Here is a tiny trained network, its code and every weight. The questions are about switching its units off for an input and a target symbol, where a switched-off unit gives its printed mean instead of its output.

import numpy as np


def w(rows, s, z=0):
    codes = np.array(rows[::2]) - 128.0
    scale = np.full(codes.shape[1], s)
    scale[-1] = z or s
    return codes * scale


def norm(h):
    return h / np.sqrt((h * h).mean(-1, keepdims=True) + 1e-5)


def f(y):
    return np.maximum(y, 0)


def softmax(a):
    e = np.exp(a - a.max(-1, keepdims=True))
    return e / e.sum(-1, keepdims=True)


def log_softmax(a):
    a = a - a.max(-1, keepdims=True)
    return a - np.log(np.exp(a).sum(-1, keepdims=True))


def net(x, mask):
    ids = ['αβγδεηξπστφψω'.index(c) for c in x.split()]
    T = len(ids)
    res = E[ids] + P[:T]
    u = 0
    for l in range(2):
        r = norm(res)
        for j in range(3):
            rows = slice(3 * j, 3 * j + 3)
            q, k, v = (r @ M[l][rows].T for M in (Q, K, V))
            z = softmax(np.where(np.tri(T) > 0, q @ k.T / 3**0.5, -1e9)) @ v
            o = O[l][rows]
            res = res + np.where(mask[u + j], z, o[:, -1]) @ o[:, :-1]
        u += 3
        y = f(norm(res) @ A[l][:, :-1].T + A[l][:, -1])
        res = res + np.where(mask[u : u + 8], y, B[l][:, -1]) @ B[l][:, :-1]
        u += 8
    return log_softmax(norm(res)[-1] @ U[:, :-1].T + U[:, -1])


Q, K, V, O, A, B = {}, {}, {}, {}, {}, {}
E = w([
[95,144,141,126],'α',
[114,177,126,140],'β',
[94,146,85,135],'γ',
[216,147,143,116],'δ',
[51,131,90,161],'ε',
[168,80,140,123],'η',
[177,12,152,146],'ξ',
[75,165,92,173],'π',
[52,108,121,172],'σ',
[88,165,156,164],'τ',
[65,128,139,139],'φ',
[80,165,140,174],'ψ',
[172,35,160,157],'ω',
],0.011)
P = w([
[130,137,179,86],'0',
[115,111,37,223],'1',
[75,118,163,226],'2',
[120,138,79,239],'3',
[87,108,181,255],'4',
[88,158,159,218],'5',
[129,151,124,232],'6',
],0.0064)
Q[0] = w([
[51,124,194,187],'0.h1',
[89,106,233,220],'0.h1',
[31,130,95,170],'0.h1',
[77,102,82,155],'0.h2',
[69,119,67,171],'0.h2',
[179,141,129,148],'0.h2',
[33,172,52,186],'0.h3',
[127,181,103,147],'0.h3',
[91,253,201,128],'0.h3',
],0.029)
K[0] = w([
[174,124,126,80],'0.h1',
[234,150,136,140],'0.h1',
[135,144,122,54],'0.h1',
[103,99,127,63],'0.h2',
[95,114,141,65],'0.h2',
[160,131,153,177],'0.h2',
[24,163,160,87],'0.h3',
[128,152,108,72],'0.h3',
[127,254,119,109],'0.h3',
],0.036)
V[0] = w([
[220,168,150,196],'0.h1',
[176,206,131,35],'0.h1',
[132,159,125,137],'0.h1',
[128,255,113,108],'0.h2',
[153,88,123,186],'0.h2',
[102,81,151,85],'0.h2',
[91,183,66,202],'0.h3',
[187,57,152,187],'0.h3',
[206,33,181,176],'0.h3',
],0.02)
O[0] = w([
[22,185,151,84,248],'0.h1',
[166,233,160,115,148],'0.h1',
[133,136,153,105,133],'0.h1',
[141,153,210,46,133],'0.h2',
[100,80,145,162,136],'0.h2',
[147,157,43,151,124],'0.h2',
[13,119,181,162,191],'0.h3',
[108,104,104,37,160],'0.h3',
[114,100,76,5,152],'0.h3',
],0.017,0.014)
A[0] = w([
[113,184,179,128,4],'0.n1',
[172,127,106,3,168],'0.n2',
[128,160,224,116,88],'0.n3',
[151,150,96,123,49],'0.n4',
[93,189,123,134,56],'0.n5',
[81,115,43,96,11],'0.n6',
[140,179,80,178,149],'0.n7',
[137,171,102,188,108],'0.n8',
],0.021,0.0035)
B[0] = w([
[100,97,81,144,201],'0.n1',
[91,127,133,3,251],'0.n2',
[108,122,67,151,218],'0.n3',
[138,119,146,124,135],'0.n4',
[127,90,135,129,190],'0.n5',
[95,133,170,162,201],'0.n6',
[113,111,163,113,174],'0.n7',
[111,116,156,101,184],'0.n8',
],0.045,0.012)
Q[1] = w([
[157,81,128,112],'1.h1',
[111,180,140,131],'1.h1',
[169,78,128,102],'1.h1',
[74,66,96,100],'1.h2',
[46,197,149,203],'1.h2',
[110,30,127,229],'1.h2',
[159,150,123,4],'1.h3',
[36,155,194,203],'1.h3',
[141,158,135,94],'1.h3',
],0.035)
K[1] = w([
[126,130,129,114],'1.h1',
[125,159,137,145],'1.h1',
[120,150,126,115],'1.h1',
[111,117,113,61],'1.h2',
[214,190,88,148],'1.h2',
[203,54,79,157],'1.h2',
[3,173,146,98],'1.h3',
[204,160,82,149],'1.h3',
[82,161,133,128],'1.h3',
],0.036)
V[1] = w([
[138,136,228,111],'1.h1',
[123,139,147,106],'1.h1',
[104,155,123,79],'1.h1',
[136,254,176,117],'1.h2',
[41,166,101,206],'1.h2',
[71,60,79,182],'1.h2',
[85,232,162,92],'1.h3',
[181,90,111,93],'1.h3',
[93,149,23,113],'1.h3',
],0.031)
O[1] = w([
[178,55,172,128,139],'1.h1',
[125,103,121,138,137],'1.h1',
[109,84,99,158,158],'1.h1',
[148,4,77,158,110],'1.h2',
[1,102,88,138,37],'1.h2',
[44,184,136,118,88],'1.h2',
[168,60,62,194,254],'1.h3',
[196,174,146,105,90],'1.h3',
[125,180,99,199,198],'1.h3',
],0.027,0.0092)
A[1] = w([
[169,173,110,111,114],'1.n1',
[183,184,63,43,117],'1.n2',
[192,105,115,165,147],'1.n3',
[127,254,128,99,153],'1.n4',
[143,125,142,81,136],'1.n5',
[132,116,43,180,1],'1.n6',
[52,88,89,67,165],'1.n7',
[198,200,145,4,111],'1.n8',
],0.034,0.0073)
B[1] = w([
[132,145,182,119,139],'1.n1',
[40,88,223,72,179],'1.n2',
[142,187,122,38,168],'1.n3',
[225,87,117,199,165],'1.n4',
[101,134,79,134,170],'1.n5',
[153,168,13,86,167],'1.n6',
[253,102,144,109,255],'1.n7',
[30,76,10,10,207],'1.n8',
],0.044,0.026)
U = w([
[249,51,119,111,51],'α',
[110,48,34,203,57],'β',
[119,27,155,199,103],'γ',
[180,200,21,117,90],'δ',
[120,136,250,123,145],'ε',
[207,223,169,92,84],'η',
[168,141,138,185,236],'ξ',
[53,100,137,170,141],'π',
[104,235,149,86,72],'σ',
[95,178,110,163,214],'τ',
[74,96,100,32,92],'φ',
[83,163,117,162,197],'ψ',
[167,132,131,196,252],'ω',
],0.012,0.0033)

Each question gives the input, a string of symbols that net reads in full, and the target symbol t.
The units are the heads (3 rows each of Q, K, V and O) and the neurons (one row each of A and B). Each row of codes is followed by its name. A weight is (code - 128) times the scale printed after its matrix; where a second scale follows, it is the last column's (O, A, B and U).
mask holds one flag per unit, layer by layer, with each layer's heads first. A switched-off unit (its flag False) gives its mean, the last column of its rows in O or B, instead of its output. The means were averaged over made-up inputs and are rounded, as every weight is.
A unit's drop is (log p(t) with every unit on - log p(t) with that unit switched off) / (log p(t) with every unit on - log p(t) with every unit switched off).
The circuit of an input: a set's keep is (log p(t) with only the set's units on - log p(t) with every unit switched off) / (log p(t) with every unit on - log p(t) with every unit switched off). Starting from the 12 units with the biggest drops (on a tie, the unit counted first), units are removed one at a time, each time the one whose removal leaves the highest keep (on an exact tie, the one counted first), for as long as the keep stays at least 0.8.
units of the circuit, in order: the units of the circuit, biggest drop first
top k neurons: the k neurons with the biggest drops, biggest first
heads that matter: for each layer, one digit per head in row order, 1 if its drop is at least 0.15 and else 0, layers parted by /
input π φ ε δ ψ, target π: units of the circuit, in order => 0.h3; 0.n2; 1.h2
input ε φ ε ψ, target ε: units of the circuit, in order => 0.h1; 0.h3; 1.h3; 1.n8
input γ η α τ η, target α: units of the circuit, in order => 1.n7
input β φ σ φ δ δ τ, target β: heads that matter => 111 / 010
input σ δ δ δ ω π, target σ: units of the circuit, in order => 0.n2; 1.h2; 0.h1
input π φ β, target π: units of the circuit, in order => 0.h3; 1.h2
input γ δ φ β φ, target γ: heads that matter => 101 / 011
input π γ ω π δ δ α, target π: units of the circuit, in order => 0.h3; 0.n2; 1.h2
input γ η δ δ δ β α, target γ: units of the circuit, in order => 0.h3; 1.h2; 1.n8; 0.h2
input α η δ α α, target α: heads that matter => 101 / 001
input δ η γ ε, target δ: heads that matter => 001 / 010
input δ η α σ β η, target α: top 3 neurons => 1.n7; 1.n8; 0.n6
input α ω δ σ φ φ τ, target α: heads that matter => 101 / 001
input β τ β ε γ, target β: heads that matter => 111 / 010
input ε α π β, target ε: top 2 neurons => 1.n8; 0.n2
input η ε φ φ ε σ π, target η: heads that matter => 011 / 000
input ε ε φ ε, target ε: heads that matter => 101 / 001
input γ ω ω π, target γ: heads that matter => 101 / 011
input ω δ δ δ, target α: heads that matter => 101 / 000
input β φ ε, target β: top neuron => 0.n3
input η η ε, target η: top 2 neurons => 0.n2; 1.n3
input α σ σ δ α η α, target α: top 2 neurons => 1.n8; 0.n5
input γ ε τ, target γ: top 2 neurons => 1.n8; 0.n2
input σ ω φ, target σ: heads that matter => 100 / 011
input β ω η σ ψ ω, target α: top 3 neurons => 1.n7; 0.n6; 1.n8
